Below is a small trained network, with its code and all its weights. Each question gives an input and a class and asks what happens when units are switched off, that is, made to give their printed mean instead of their output.

import numpy as np


def w(rows, s, z=0):
    codes = np.array(rows[::2]) - 128.0
    scale = np.full(codes.shape[1], s)
    scale[-1] = z or s
    return codes * scale


def norm(h):
    return h / np.sqrt((h * h).mean(-1, keepdims=True) + 1e-5)


def f(y):
    return np.maximum(y, 0)


def log_softmax(a):
    a = a - a.max(-1, keepdims=True)
    return a - np.log(np.exp(a).sum(-1, keepdims=True))


def net(x, mask):
    res = np.array(x, float).reshape(1, 3) / 4 @ E
    u = 0
    for l in range(2):
        y = f(norm(res) @ A[l][:, :-1].T + A[l][:, -1])
        res = res + np.where(mask[u : u + 11], y, B[l][:, -1]) @ B[l][:, :-1]
        u += 11
    return log_softmax(norm(res)[-1] @ U[:, :-1].T + U[:, -1])


A, B = {}, {}
E = w([
[118,91,250,181,55,62,42,154,211],'x0',
[135,179,200,85,101,249,174,90,141],'x1',
[96,79,150,53,178,147,166,108,197],'x2',
],0.0012)
A[0] = w([
[140,142,156,135,115,139,128,124,128,69],'0.n1',
[127,120,112,150,129,86,111,140,122,164],'0.n2',
[141,136,108,132,136,132,132,127,109,84],'0.n3',
[131,127,129,132,128,126,129,129,129,108],'0.n4',
[152,142,71,137,145,131,138,126,75,75],'0.n5',
[129,127,129,129,129,129,127,131,127,112],'0.n6',
[127,127,136,178,95,76,70,156,124,205],'0.n7',
[127,125,135,179,97,72,69,153,123,255],'0.n8',
[121,96,114,150,129,2,99,153,128,214],'0.n9',
[120,114,120,117,136,128,132,125,134,91],'0.n10',
[126,118,113,141,124,106,112,135,126,151],'0.n11',
],0.0047,0.00091)
B[0] = w([
[122,129,142,135,109,129,110,137,122,153],'0.n1',
[141,106,145,131,150,114,118,116,170,179],'0.n2',
[116,136,117,131,118,112,134,139,117,152],'0.n3',
[119,125,126,128,126,121,132,134,127,129],'0.n4',
[104,153,92,147,101,107,134,159,94,198],'0.n5',
[128,129,128,126,129,125,129,130,128,128],'0.n6',
[170,89,76,175,217,63,102,109,168,234],'0.n7',
[200,82,64,202,218,20,87,109,181,241],'0.n8',
[208,33,196,206,246,36,57,84,252,253],'0.n9',
[128,124,130,145,134,104,125,129,135,144],'0.n10',
[142,115,137,130,142,124,121,120,150,161],'0.n11',
],0.0035,0.0038)
A[1] = w([
[124,157,172,105,132,170,148,100,132,140],'1.n1',
[127,120,129,125,124,126,117,143,122,106],'1.n2',
[104,84,96,70,189,144,170,104,151,132],'1.n3',
[178,92,113,197,154,69,72,121,143,205],'1.n4',
[207,41,109,192,183,43,40,116,156,225],'1.n5',
[131,126,127,125,122,124,130,130,127,121],'1.n6',
[130,124,126,128,125,130,128,131,128,118],'1.n7',
[152,176,210,142,51,173,103,120,132,75],'1.n8',
[132,168,10,131,139,124,166,153,3,123],'1.n9',
[167,75,117,186,167,37,66,122,147,199],'1.n10',
[183,149,138,229,103,62,85,127,133,249],'1.n11',
],0.003,0.0013)
B[1] = w([
[164,105,125,166,113,103,76,161,113,149],'1.n1',
[131,130,132,121,129,131,131,129,125,128],'1.n2',
[152,117,101,184,144,57,97,146,126,161],'1.n3',
[181,70,127,72,217,139,155,142,154,211],'1.n4',
[197,56,141,63,230,157,140,128,184,253],'1.n5',
[128,128,128,129,127,127,125,132,125,128],'1.n6',
[125,128,129,127,129,127,126,133,127,128],'1.n7',
[110,129,166,102,50,158,97,155,99,142],'1.n8',
[3,219,62,192,81,70,160,74,83,174],'1.n9',
[201,68,135,95,206,145,132,124,188,225],'1.n10',
[183,60,96,37,217,100,201,150,134,198],'1.n11',
],0.0033,0.0069)
U = w([
[138,128,237,98,3,214,74,163,125,5],'0',
[13,236,43,157,85,111,166,103,56,123],'1',
[199,44,116,115,246,98,120,125,195,222],'2',
],0.0068,0.0015)

Each question gives the input, the list of numbers given to net, and the class t.
The units are the neurons (one row each of A and B). Each row of codes is followed by its name. A weight is (code - 128) times the scale printed after its matrix; where a second scale follows, it is the last column's (A, B and U).
mask holds one flag per neuron, layer by layer. A switched-off neuron (its flag False) gives its mean, the last column of its row in B, instead of its output. The means were averaged over made-up inputs and are rounded, as every weight is.
A unit's drop is (log p(t) with every unit on - log p(t) with that unit switched off) / (log p(t) with every unit on - log p(t) with every unit switched off).
top k neurons: the k neurons with the biggest drops, biggest first
top k neurons in layer l: the k neurons of layer l with the biggest drops, biggest first
drop when u is switched off: that unit's drop, to one decimal
input [-8,-6,8], class 1: top 2 neurons -> (0.n9; 0.n8)
input [1,7,7], class 0: top 3 neurons -> (0.n8; 0.n7; 0.n9)
input [-5,-3,8], class 1: top 4 neurons -> (0.n9; 0.n8; 0.n7; 1.n5)
input [0,5,4], class 0: top 3 neurons in layer 0 -> (0.n8; 0.n7; 0.n9)
input [-8,-3,0], class 1: top neuron -> (0.n9)
input [-5,7,2], class 1: top 2 neurons -> (0.n9; 1.n5)
input [1,7,5], class 0: top 4 neurons -> (0.n8; 0.n9; 0.n7; 1.n5)
input [0,1,-1], class 0: top 2 neurons in layer 1 -> (1.n8; 1.n5)
input [4,7,4], class 0: top 2 neurons in layer 0 -> (0.n8; 0.n9)
input [-4,0,6], class 1: top 2 neurons in layer 1 -> (1.n5; 1.n10)
input [6,8,7], class 0: top 2 neurons in layer 0 -> (0.n9; 0.n8)
input [-4,2,-8], class 1: drop when 0.n9 is switched off -> 0.7
input [1,3,1], class 0: drop when 0.n7 is switched off -> 0.8
input [-8,2,1], class 1: drop when 0.n9 is switched off -> 0.1
input [-8,-2,4], class 1: top neuron -> (0.n9)
